Each row has a class, written as a number after it.
[  5 -32  27  11  13  39  37  -8  10 -11  13 -15  23  45  48 -10 -25  -5
   9 -17  26 -11  -5   7  10  29   8  -9   9  66  29  18 -52 -11  35   4
  39  -8   0]	4
[-29 -18  44   3  14   7 -56  16  54  21  -3 -13  23  36   9 -34 -24 -31
  10 -52  -6  -8  19  -1 -51 -51   3   5  39 -30  15   0  10  -7 -24 -16
  14  24  -7]	5
[ 14  -6  19  26  -6   4  23 -31   6  10  17   3  36  38  29 -27 -50 -18
  13  -7  13 -42   2  -8  25 -17 -20 -15   1  70  51  35 -41 -16  43 -12
  39 -18  38]	6
[-23 -78 -22  -3 -27 -15 -12  15  11  -6  -4  13 -16  19  39 -39  25  13
  16  10 -38 -19  29  20  11 -33 -31  -9   0  51  32  17 -11  16  14  45
  40 -46   2]	4
[ 35  -6  20  11   9 -29  26 -37   8  33 -31  36  -7 -35 -11 -30  33 -16
  -9 -48  15  14  -5 -15 -30  53  11  22   9  39  15  14 -15   5 -17 -50
  25 -14 -16]	9
[-21 -25  25  48  50   2 -33   0  12  23 -12  40 -10  21  22 -46  -3 -27
 -40 -18 -49 -15  37 -14 -15 -27   2  10  40 -30  18   4  38  25  24 -30
  26   2   8]	9
[-14   1  31 -12 -11 -10 -41  -1   3   5  24  22  15 -22 -10  14 -13  -5
  59 -14  11   7  16  -3  40  -2  12  13   2  52  23 -13  -7 -19   1   0
  -5 -18   6]	7
[-16 -23  22  17  45  47 -36 -12  49   8 -11   6  15  -7  11 -45 -67  -4
 -30  -6 -35 -15   1  26 -21   7  24 -10  30  -4   8  19   0  -2  32 -45
  11  29  12]	8
[ -7 -17  27  -3 -11 -37  16 -29   7   2  26  -2   5 -62 -14  -1  45  13
  15 -43  14   0  31   6  60  -5  14  -7   5  21  31  19   2  14  17 -11
   4 -41  -7]	1
[-41 -49   4 -28  16 -15   4   4  38  -1  -1   3  -5   0  35 -26  46  33
 -46  -5 -15 -29  35  39  12  15 -26  10  -6  49  -5   0  12   0   9  39
   2 -37 -40]	0
[  1   9  18 -18  23   3  35 -24  37  28  -9  20   0   8  18 -28  -8 -25
 -27 -48  13  14   3   4 -45  64  24  31   6  27 -13  -3 -20  10 -56 -43
   9  -2 -25]	5
[ -7  23  37 -13 -20 -22  -5  -7   7  16  49  15  20 -19  -4  10  36   2
  55 -69  44  -9  37   4  17  10   0   0  48  80  31   7 -30   4   9 -48
  -8 -26 -37]	3
[ 26  49 -24  13 -27  39  30 -23  53   5   7 -19  46   4  -1   3 -37 -55
  29 -31  18  48 -26 -26 -13  23  16  18  34  16   6  20 -24   5  22   4
  27   3   9]	6
[ 18 -12 -27  43  -8   5  35 -53  26   5  -6  26   2 -35  10 -27  -8 -30
  21 -35   7  42 -41 -39   4  11  14  49  21  37  10  23 -23  35  53  13
  47  15  -2]	2
[ 32 -40  16  31   6 -46  75 -54 -48 -17  13  -2  31  37  16 -20 -12  -6
   9 -52   7 -10  -3 -16  19  25 -22   3 -16  74  39  15 -16   8  36  17
  14 -43  24]	9
[-14  22   8  -5   2   7 -24  -1  55  23  29  -1  31 -32  33 -10  16   1
  35 -25  19 -34  23  26  44 -20  28  -7  27  77  24  33 -49 -13  13 -11
  26 -10 -14]	3
[ 48  12  37  15  41  32  29  -9   6 -22   7 -31  53  61  43  -2 -43 -32
  15 -39  26 -40 -14 -14 -20   9 -27   6  -5  24  19  30 -34  -3  41  32
  34   2  20]	6
[-22 -40  18   6  19  36 -61   5  14  16   0  15 -28   7  12 -27 -31 -23
  21   2 -17  -9  12   5  -7 -29  -1  -5  12  -9  33  14  25  13  32   4
  15  36  19]	5
[ -5  23  32   8  -5  16 -23  -8  34  29  17  -2  26 -41  -5   2  10 -10
 -11   1  14  -3  24  24  40  44   9 -30   6  35  20   5 -15 -10  13   1
  30 -18 -17]	8
[  6  16   4  55  -8  39  14  -4  20  14 -28   3  30  11  22  -1 -32 -45
  18 -44  -4  37 -15 -32  -1  26  13  31  20  10  16   2 -12  -1  22  10
  17  -1  -1]	5
[-43 -29   8 -21   6  15  30  42  33  33   7   5  -3  -4  51 -26  44  32
  -6 -32 -32 -33  45  32   8  -5  -2  13  -6  70  -5  22 -17  18   5   3
 -14 -56 -15]	1
[  0 -38  17  28  50  18 -13 -28  51  11  -3   0   4  41  13 -52  -8 -10
 -12 -38   1 -24  55  12 -50 -10  -4   7  65   0  18  15  10  16  49 -41
   3  33   6]	4
[  0  -4  41 -18  40  19 -56  22  76   4  -5  16  -1  34  17 -36 -15 -29
 -28 -18 -15 -27   9  22 -44 -26 -16  -6  34 -25  12  25   1 -10  14  -6
  31  19   5]	1
[-12 -32  16   4  26  15 -39 -18  31  31 -18  37  -8  18   1 -52  -4 -31
  -7 -15   6 -29  20  24 -33 -22   0   4  45  17  10  13   7   0  54 -28
   6  40   9]	7
[ -5 -15  34  15  41  20 -26   8  41  21   2  30  12  33   8 -61 -18 -28
 -41 -37 -27 -22   4   8 -64 -27  -5  14  35 -13  11   7  -6   1  34 -45
   9  31  15]	7
[  0 -22  19  33  31  11 -35   9  30  29 -31   9   4 -12   8 -35 -12 -30
  17 -29 -27 -36  23 -14 -29 -62 -21   3  48  -9  35  42  14  14  42 -39
  11  24  12]	9
[ -9 -41  -2  35 -33 -11  -9 -40   5   8 -15   0  -1  10  22  -5 -26 -52
  30 -21  -7  24  -2  -1  17  -5  14  13  50  -9  26   3  -2  21  31   6
  21 -11  -7]	7
[ 18  33   2  10 -20   4  -1 -39  73  13   8  18 -11   4  21  -7 -29 -53
  11 -34  30  32 -36 -21  -1  41  -2   3  36  30   0  15 -10  30  40 -10
  26 -18  -3]	8
[-36 -76  16 -27 -18   3  12  11  35  24   7   7  -6 -25  41 -40  62  16
 -12  16  -6 -17  28  18  12   1 -36  -7 -31  66  29  13  -8  22  28  76
  45 -39  -3]	5
[ 26 -24  40   8  -1  -3  31 -18 -14   6  -2  -7  29  30  17 -22 -18 -16
  13  10  32 -28  -4 -33   8   0 -30  -1 -11  62  58  24  -3 -10  22   7
  16 -20  27]	5
[ 38  10  -8  42 -29   1   4 -22 -12 -12 -20   4  13  10   7  -2 -25 -60
  33 -19  14  32 -51 -33  55  12  28  17  22  34  22  10  -1   5  24   8
  37 -26   7]	3
[-29 -55  13   5  -2 -30  -3   4  18  13 -24  22   7  -8  34 -21  51  12
 -20  -4 -11 -25  30   4  26 -41 -39  -2  -3  49  -6  12  35  17  26  74
   6 -33   7]	5
[ 49  28 -32  29 -18   3  46 -19  -5  -3  -4 -31  44  15  -6  -9 -33 -34
  40 -28  15  20 -22 -65  21   2  22  51  17   8  40   7 -10  -6  16   3
   7 -20   1]	1
[ 28 -19  15 -13   7  -3  43 -24 -34 -15   3  27  19  39  14  -9 -44  -7
   8 -13  24 -18  -8 -13  12  19  -5  -7  -9  62  31  26  -8 -11   6   1
  18 -19  14]	1
[ -3 -30  23   6  13   1  55 -31   5 -15  10  17  -5  43  46  -7   3 -39
   7 -42  35 -19 -21  -6  22  33 -22 -14   6  87  35  19 -33  16  28  -5
  43 -30   5]	2
[ -7  22   1   8  -2   3  -7 -13  41  27  10  27  23 -36  20  -9  40   2
  50 -32  18  -1  43  15  29   3   7  28  15  77  23  19 -44   2  16  18
  25 -13  -6]	5
[ 11  17   5  25 -23  16   0  -3  20 -15 -44 -17  11  -6   0  13 -26 -76
   9 -12  14  28 -73 -19  44  13  15   8   1 -17  -5 -10  -6 -25  54  27
  -1  -9  17]	7
[-35 -31  13   4 -13  11  20  14  -1  41  26  -6  20  14  49 -33  40  15
  17 -16 -17 -33  44  -7 -40 -28 -16  -3 -11  71  -5  30   6  36  14  26
  -5 -45  19]	6
[ 14   2  10 -29  24  22  37   6  43  33 -16  13  17   9  38 -38 -26 -10
  11 -26   6  -1 -14  -8 -64  51  35  50   0  24 -13  -3 -48  -6 -24 -25
 -13   0  -1]	3
[ -9 -38  12  -9  40  40 -18   7  62  -1  -9  25  -4  25  21 -56  -3 -26
 -30 -46  -4 -30   0  25 -40 -32  -4  -8  30  25  -6  22   1  23  43 -26
  34  23  12]	7
[ 27  -6  -3  -6  30 -23  44 -52 -25  21 -19  14 -14 -24  33 -27  16 -11
 -32 -38  27 -26   2 -25 -43  94  16  51 -10  37 -17  -5 -14  17 -31 -27
 -12 -16 -50]	0
[ 26 -31  13  10  19  -1  54 -41  -4  -8   7   9  17  47  38 -16 -23 -18
 -15 -40  31 -22 -14 -10   1  32 -27   6 -19  76  28  28 -16   3  27  33
  40 -12  -5]	0
[ 27  17 -18  32  -3   5  18 -45  38   6   1   0  25   8  27  -9 -32 -60
  11 -61  17  27 -19 -34 -16  34  11  27  26  28  -2  12  -3  18  30  23
   7  -1   6]	0
[ 34  11 -29  29  20   2  49  -2 -21 -12  -3  10  23  75  60  -9 -27 -27
  32 -45  -1 -33  21 -27  25  14  -2  19  -1  -2  53   5 -26   2  26  24
  10 -44  12]	1
[ -6   5 -15  24 -47   5  14 -29  52  -8  15 -18  -6   2 -11  -3 -26 -42
  32 -43  -9  68 -20 -15  11  53  -3  27  21  42  20 -12  -7  21   9 -13
  19 -37 -13]	2
[  3  19  30  18  26  -2   1  -9  27  34  11  13 -10   1   9  -3  37 -20
  33 -89  29  -1  13   6  10  16  23   1  23  40  26  13 -27   0  10 -53
  13  -2 -10]	9
[-42 -47  26  15  34  34 -23  22  33  28   8  15   9   9  19 -26  -1 -30
 -23 -43 -33  17   9   1 -12  -1  24 -12  59  12  25  -9  14  -4  46 -19
  -5  23  19]	9
[ 25   4  21  35 -35  14  10  -6  31   0   1 -24  23  21   4   6 -51 -57
  15 -26  -5  59 -15 -10  16  45  -3  18  23   1   9 -13 -18   3  31  25
  17 -19   9]	4
[-16 -15  21  11 -20 -16 -34 -22  13  12 -12  -6   2 -15 -11   0  15 -13
  19 -12  39  -8  20   2  63   0  11   4  18  28  27 -17  -3 -26   7   0
  22 -13 -26]	0
[  8   0  18  23  32   4  28 -22   8 -32  -3   4  35  44  63  -4 -42 -42
 -11 -23  -1 -34   5  20  30  27 -18 -26  -3  40   3  22 -12  12  34  37
  22 -32  24]	2
[ 37  11   0  34 -22  14  22 -32  22  16  -5  -3  58  -5  14 -22 -66 -15
  39 -77  23  18  -2   5  -9  -8  39  19  17  13 -15  22 -33  17  28 -11
  19  10   0]	7
[-24 -36  -5   6  16  10  17  16  20  -7  17  13 -30   2  39 -14  54  -1
 -27 -11 -29  -5 -14  16  11  -4 -14 -18  -6  34   5  13  -9  31  26  22
  21 -20  18]	2
[ 40  -9 -36  41  -7 -11  65 -31  31  23 -19  16  20   1  40 -22  19 -43
  25 -65   9   7  16 -24  25  14   1  40  40   8  49  22 -29  42  39   9
  44 -28 -18]	3
[-35  13  25 -33 -13  34 -38  16  31  20   5   4  -6 -38 -10  14  15   7
  35   4  26  15  23  27  34  37  19  -7  -2  58  13  -4   0 -25 -12  -8
  -4  -6 -25]	5
[  1 -15  -9  36 -18  13   1 -40  30   4 -12  25 -12 -18   7  -7 -26 -56
 -12 -37  -1  37 -20 -25  13  49  -4  19  23  26  18  -5  -2  11  39   8
  31  -3  -7]	0
[ 15   5  22  39  -9  -6 -10 -29  27  10 -12  18  17  12  13  27 -14 -46
  32 -51  11  48  -6 -33 -11  43   6  28  42  24   8  -9   7   3  -3  26
  18  -8 -14]	3
[-12 -56  -4 -14   2   0   5  25  47  25  -6   6 -10 -34  28 -39  62  26
 -46   9 -29 -21  19  20  43   8 -26   4 -27  19  28  -4  -4   2  45  52
  35 -37  -3]	6
[ -3  20  11  11  10 -15  20 -13  24  -7  32 -25  38 -41  -7  -7  10  25
  18 -50 -15   1  31  23  40  13  14  11 -17  49   4   3 -31  -4  13  -4
  -4 -35   3]	9
[  2 -28  46  12  21  14 -37  -4  30  14  -2  15  14   8 -15 -37  -3 -45
  -9 -11 -23  -5  31  36 -24 -21 -19  -9  38 -23  40  29  20  13  48 -15
  23  16  18]	7
[ 20 -14  41  -7  18  21  21 -13   2 -12  -1  14  10  52  32  -2 -32 -13
  11  -1  30 -11   1  16   8   0  -3  -9   3  14  11  35 -13   8  26  28
  45  -3  11]	1
[-40 -81   3 -18  10   8   5  -1  29   7   3  -3  11 -21  25 -24  36  25
  -9   2 -33 -21  38  13  -2  26 -26  -5   3 102  20   6  12  21   5  37
  15 -49  -7]	8
[ 15  -1   3  41 -33  -2   0 -37  18  12 -31   0  28 -17 -11  -5 -17 -60
   6 -15   9  51 -11 -35  22  31   3  43  36  31   3 -15   7   7  13  36
  30  -6  -9]	5
[ 23   1  16  -4  24 -28  18 -27  24  28 -22  45  -7  12  19 -35   8   0
 -24 -27  11  -8  -5 -15 -33  52  14  45  10  48  14   3 -17 -11 -50 -53
  23 -20 -39]	3
[-19 -65  22 -14  25  -8  -2   1  30   2   4  45  -1  13  53 -28  70  11
 -30 -31 -27 -22  28  35 -50  10 -26 -20 -11  71  -7  22   7  26   2  54
  30 -37  11]	7
[ 18   0  -7  34 -17  13   9 -31  40  -1 -12   1  21 -14  15  -6 -14 -57
  18 -70  27  31 -15 -34   2  52  11   7  24  37  -1 -14  -7  22  22  17
  32 -13  -4]	2
[ -6  13 -21  72 -17  18   5 -20  24   2 -26  16  23  16  27  -4 -31 -57
   2 -50  -3  23 -33 -41  23  -9   7  25  41   4  29  15 -11 -10  49   9
  35  -2 -19]	0
[ 24 -28  44  -2  37  26 -20  30  14  36   8  10  14  11  18 -33  -8 -34
  15 -48   2 -41  28  16 -35 -45 -21   2  46 -23  26  35  -5  34  55  -6
  13  47   3]	3
[ -4   1  18  14  35  30 -26  -5  69   7  -3   2  11  30  16 -44   2 -36
 -36 -21 -11 -25   6  23 -28 -29 -12  -9  39  -2  13  37  -5   4  33 -18
  53  20   8]	6
[ -6   7  25  -2  38  43 -44  11  37  23 -10  38  -8  -3  20 -33 -21 -49
 -10 -18   3 -39  11  -6 -33 -18  -8 -28  11  13  16  51  38  14  24 -34
  10  17  19]	0
[ -7   7  -1  10 -10  -7  -5 -10  38  25   2  28   7 -35  24 -14  55  19
  40 -26  27 -23  65  25  61 -25   6   4   5  61  16  29 -19  22  18   2
  30 -42  -4]	0
[ -9 -12  19   5  35  14 -29   6  63   3 -14  21   6  11  27 -49 -13 -26
 -18 -30 -29 -44  16  -7 -42 -36 -16  -1  38   8  28  42   5   5  25 -37
  16  -7  12]	1
[-24 -77  24  11  12   1  -7  19  29  19 -16 -18 -12  11  16  -5  55  28
 -36 -15 -37  -6  44  38  -8  -5 -27 -33   3  39  -2   6  34  15  -8  35
  22 -22  -2]	9
[ 43  -1 -14  31  28 -15  48 -22  12  25  -8  16  -7  -8  22 -17  13  -8
 -18 -69  12 -12  17 -49  -3  55   5  29   1  32  34   2  -9  13 -23 -52
  14 -24 -33]	4
[ 22  41  18   1  15   9 -21  22  15  16  -6  15  11 -20   9   3  46  -9
  33 -41  23 -14  27  21  28  10  15  25  20  15   8   4 -21   1  22 -19
  -1 -15 -28]	7
[-22 -53   5 -17  -2   2  25 -33   4 -14  17 -26   6  24  28 -21  -9 -18
   7 -34  23 -17 -14   8   5  47  -7  -9  -6 114  18   9  -7   3   3  16
  27 -26 -28]	2
[  1  40  39  11  14   6 -12   6  24   3  15  -1  25 -27  -1  12  12  -1
   5  -2  10 -25  17   1  17   2  -9   6  16  15   8   4 -28 -16  25 -10
  -4  -2  -9]	3
[ 17   2  51   8  23  33 -41   5  66   2   5 -11   2   0   2 -26 -24 -22
 -24  24 -10 -14   8  19 -27 -17  -8 -29  15 -52   4  15   2  12  38 -11
  20  22  46]	3
[-21 -17  38   7  21  14 -69 -14  48   8  10  11 -24  32  -1 -18 -21 -51
   2 -17  -7   8  12  23 -18 -20   5  -9  52 -46  30   8  32   9  25 -33
  23  27  -5]	7
[-19 -68   3 -31  11  -2  -1  -2  48  20 -11  26  -5  12  51 -37  41   4
  -1 -33 -13 -13  29  40 -20  29  -3  -5   8  93  11  24  25  17   9  20
   1 -45  -4]	7
